Below are the code and all the weights of a small trained network. Each question names an input and a class and asks about switching units off, where a switched-off unit gives its printed mean instead of its output.

import numpy as np


def w(rows, s, z=0):
    codes = np.array(rows[::2]) - 128.0
    scale = np.full(codes.shape[1], s)
    scale[-1] = z or s
    return codes * scale


def f(y):
    return y / 2 * (1 + np.tanh(0.7978845608 * (y + 0.044715 * y**3)))


def log_softmax(a):
    a = a - a.max(-1, keepdims=True)
    return a - np.log(np.exp(a).sum(-1, keepdims=True))


def net(x, mask):
    res = np.array(x, float).reshape(1, 6) / 4 @ E
    y = f(res @ A[0][:, :-1].T + A[0][:, -1])
    res = res + np.where(mask, y, B[0][:, -1]) @ B[0][:, :-1]
    return log_softmax(res[-1] @ U[:, :-1].T + U[:, -1])


A, B = {}, {}
E = w([
[102,131,161,163,255,51,80],'x0',
[117,101,140,133,162,178,123],'x1',
[127,86,6,66,194,129,128],'x2',
[55,216,85,180,112,169,176],'x3',
[32,69,140,115,82,126,95],'x4',
[120,135,152,102,147,144,152],'x5',
],0.0098)
A[0] = w([
[221,21,176,80,111,101,107,2],'n1',
[61,91,148,61,85,117,98,105],'n2',
[121,148,121,167,115,159,138,169],'n3',
[162,110,212,158,98,107,143,107],'n4',
[169,98,102,109,34,205,179,9],'n5',
[133,109,185,155,82,139,154,70],'n6',
[69,36,132,138,71,112,159,50],'n7',
[101,104,129,112,109,121,125,36],'n8',
[147,60,48,56,160,107,144,21],'n9',
[251,123,119,162,126,156,175,108],'n10',
[96,125,50,104,133,141,153,47],'n11',
],0.012,0.0024)
B[0] = w([
[38,156,64,180,82,145,246,224],'n1',
[150,195,91,78,205,114,110,209],'n2',
[139,156,113,106,104,178,190,168],'n3',
[199,71,163,145,117,161,81,198],'n4',
[105,64,151,213,201,30,121,248],'n5',
[128,96,165,112,53,151,107,187],'n6',
[172,187,90,45,168,143,108,206],'n7',
[148,144,122,123,158,162,118,143],'n8',
[176,121,228,165,59,139,67,222],'n9',
[111,206,89,15,194,147,61,195],'n10',
[139,88,170,130,45,170,162,186],'n11',
],0.012,0.011)
U = w([
[193,113,167,119,42,171,92,6],'0',
[31,196,42,169,87,153,235,148],'1',
[105,92,124,181,238,1,102,219],'2',
[152,178,63,34,184,119,90,145],'3',
],0.0089,0.0018)

Each question gives the input, the list of numbers given to net, and the class t.
The units are the neurons (one row each of A and B). Each row of codes is followed by its name. A weight is (code - 128) times the scale printed after its matrix; where a second scale follows, it is the last column's (A, B and U).
mask holds one flag per neuron, in row order. A switched-off neuron (its flag False) gives its mean, the last column of its row in B, instead of its output. The means were averaged over made-up inputs and are rounded, as every weight is.
A unit's drop is (log p(t) with every unit on - log p(t) with that unit switched off) / (log p(t) with every unit on - log p(t) with every unit switched off).
The circuit of an input: a set's keep is (log p(t) with only the set's units on - log p(t) with every unit switched off) / (log p(t) with every unit on - log p(t) with every unit switched off). Starting from all 11 units, units are removed one at a time, each time the one whose removal leaves the highest keep (on an exact tie, the one counted first), for as long as the keep stays at least 0.8.
units of the circuit, in order: the units of the circuit, biggest drop first
most important unit: the unit with the biggest drop
top k neurons: the k neurons with the biggest drops, biggest first
drop when u is switched off: that unit's drop, to one decimal
input [-4,3,-5,-1,-7,1], class 3: top 3 neurons -> n10, n9, n11
input [7,1,4,5,8,8], class 3: top 3 neurons -> n5, n1, n2
input [6,8,-8,-6,-7,-7], class 0: most important unit -> n4
input [0,-7,-5,-1,-6,-7], class 3: top 3 neurons -> n10, n9, n11
input [-7,3,6,-5,-2,-8], class 2: top 2 neurons -> n5, n9
input [3,-7,6,-6,5,-6], class 0: top 3 neurons -> n9, n5, n10
input [7,-6,-7,-2,8,-4], class 3: units of the circuit, in order -> n5, n2
input [5,-5,6,6,1,-2], class 0: top 3 neurons -> n1, n5, n11
input [-4,1,6,6,4,3], class 0: top 2 neurons -> n11, n1
input [-7,-7,-5,-6,4,-3], class 2: top 2 neurons -> n5, n4
input [-3,8,-5,-7,-8,-1], class 3: top 2 neurons -> n10, n4
input [-4,1,-2,4,-6,-7], class 3: top 3 neurons -> n10, n1, n3
input [-6,-4,0,0,7,-3], class 3: top 2 neurons -> n7, n2
input [-2,2,-8,8,8,6], class 0: units of the circuit, in order -> n1
input [6,2,4,8,-7,-8], class 1: units of the circuit, in order -> n5, n7
input [-7,0,4,6,4,6], class 2: drop when n5 is switched off -> 1.3
input [-3,-7,5,-8,-2,-4], class 1: drop when n1 is switched off -> 1.9
input [-8,-4,-2,0,-6,5], class 2: drop when n5 is switched off -> 1.4
